[[  5.5  -5.4 -47.5 -23.5  -7.2  15.4]
 [-49.8  33.5 -49.2 -33.3   7.4 -21.5]
 [-41.4 -22.4  13.4  28.7   1.1  32.7]]: 32.7

[[ 36.9  11.3 -30.6 -20.1]
 [  3.3 -27.5  -7.4  12.8]
 [ 45.5   0.2 -18.9 -33.5]]: -33.5

[[  1.5  17.2 -28.6 -32.1 -36.9  53.3]
 [ -3.3  29.4   8.5  27.1 -40.9  -7.8]
 [ 43.8  35.8  -5.4 -28.4  30.9  48.0]]: 48.0

[[  9.0 -12.3 -31.0 -22.3   9.5 -15.9]
 [-41.3   6.4  23.7   1.6 -19.3   3.9]
 [ 27.3  28.4  36.3 -26.3 -46.8 -43.8]]: -43.8

[[  8.9  -1.1  51.4  22.6 -35.2   5.7]
 [  1.6  -0.2   4.0   1.8  -2.7   0.4]
 [  2.3  -0.3  16.3   7.2 -11.2   1.8]]: 1.8

[[-23.7 -27.0 -21.3  28.9  11.7 -35.3]
 [  5.0  31.9  -5.1   7.2 -49.2 -13.3]
 [ 49.7 -15.9 -16.4   0.4  21.3 -16.8]]: -16.8
---
[[ -5.1 -28.7   2.5 -27.8 -12.2   9.2 -19.6]
 [-49.6 -12.3   3.7 -13.2 -12.7   9.3 -13.5]
 [-47.9 -30.5   5.4 -29.0 -34.9  12.2 -29.9]] | -12.7

[[-15.8  10.8   2.9   6.7 -12.4 -26.9   4.6]
 [ 17.1  -7.7  23.4   0.1  43.6 -24.7   4.2]] | -12.4

[[-15.0 -24.9 -30.5  39.7 -42.5 -15.5]
 [ 59.9  45.6  20.4 -32.2 -48.4  55.0]
 [-13.6 -12.0  -7.7  -8.6   6.8 -14.1]] | -32.2

[[-34.9 -30.4  -7.2  47.9  38.6]
 [-16.1   1.2  -2.5  -8.1   4.5]
 [ -5.2  -0.2 -17.9  -4.1 -25.8]] | -2.5

[[  8.4 -26.8  38.7 -21.7 -25.2 -29.2  -2.7]
 [ 20.6 -32.5  26.2  44.5  47.1  25.1 -30.4]] | -25.2

[[-49.6  17.7 -31.7  34.8 -17.9  22.8]
 [-51.8  -1.2   2.3 -23.2 -24.4  -9.3]
 [-10.5   9.0  31.9 -14.6  -3.1  30.2]] | -23.2

[[  3.0   0.0 -11.5  -3.6   4.2]
 [-21.0  -7.5 -36.9   3.1 -23.5]
 [-27.5  -1.2 -45.6  12.1 -33.0]] | -36.9

[[-11.8   1.1  26.8 -44.2 -15.4]
 [  2.1  -1.4   1.5  15.9  -2.4]
 [-19.0  -2.6  32.7  43.0 -28.7]] | 1.5

[[-16.3 -24.9 -60.1  59.9   8.7]
 [ -1.2  33.2 -30.5 -44.8  22.8]] | -60.1

[[-34.3   3.0  16.4  52.1]
 [ 10.5  53.7  15.6 -30.4]] | 3.0
---
[-7.6, -0.1, 59.8, 9.2, 1.8] ⇒ -7.6
[49.7, 9.6, 19.6, -26.4] ⇒ 49.7
[-0.7, 27.8, 2.8, 7.0, -2.0, -25.7, 44.4] ⇒ -0.7
[-28.9, 39.4, 13.2, -26.5, 19.7, -43.8] ⇒ -28.9
[9.9, 36.4, 1.4, 38.3, -7.2, -25.1, 59.9] ⇒ 9.9
[-4.3, 32.5, 35.6, -46.3, 0.6] ⇒ -4.3
[8.3, 12.9, -33.0, 60.7, 31.9, -0.9] ⇒ 8.3
[-24.5, -23.4, -51.8, 38.7, 12.0] ⇒ -24.5
---
[[ -7.1  -6.6   4.3   3.6  -4.6  10.2]
 [-58.6  11.5   4.3  27.8  24.6  -4.4]] out 24.6

[[-38.7 -44.7  12.9  48.4  51.8]
 [ 16.1  -5.5 -32.1 -35.6  -4.9]] out -35.6

[[-29.1  18.7  20.9 -24.5 -45.8]
 [-22.6  -4.9 -20.8 -21.9 -29.8]] out -21.9

[[-19.7 -17.7  52.1  39.2  -0.2 -50.2]
 [ 26.6  11.0  -9.3 -18.3 -38.8  16.9]] out -38.8

[[ 14.2  -1.9 -14.2 -43.5  24.5 -55.1]
 [-37.1   7.8  -1.1 -28.4  33.8 -23.9]] out 33.8

[[-20.9   1.9  -0.8  -6.6  10.6  -1.4]
 [-21.0  44.7  -0.8  -6.6  28.3  -1.4]] out 28.3

[[  3.7  51.2 -16.5 -12.3  11.5  53.5]
 [-12.5  -4.7  -2.0  -0.5  -4.4  -3.0]] out -4.4

[[-28.7 -52.7  -6.4  25.1 -56.9]
 [  8.9   5.7  23.2  10.9 -40.1]] out 10.9

[[ 44.3  32.9 -27.7  37.1 -23.9  38.2 -29.3]
 [  4.2   3.2   8.0   5.1  10.7   5.0  12.5]] out 5.0
---
[[-28.2  13.2  19.5 -35.1 -18.2  20.1]
 [ -2.3  13.1  13.9  -9.1   1.7   8.8]
 [-31.8  42.7  39.8 -29.5 -38.4  46.3]] gives 13.2

[[  1.6 -50.3 -38.9 -31.5  39.2 -24.3 -31.5]
 [ -9.2  18.9 -14.8 -44.0  43.1  40.6  13.8]] gives -50.3

[-57.2  26.8  15.9 -42.7  -9.6  10.5] gives 26.8

[ 44.8 -56.7  58.1 -50.1  61.1  56.9  52.9] gives -56.7

[[  3.3  28.2 -36.0 -13.0  16.3]
 [  7.6 -18.2  21.9  37.0 -55.1]
 [-23.2   7.8 -34.4 -32.0  14.4]] gives 28.2

[ 8.8  8.0 50.9 27.0] gives 8.0
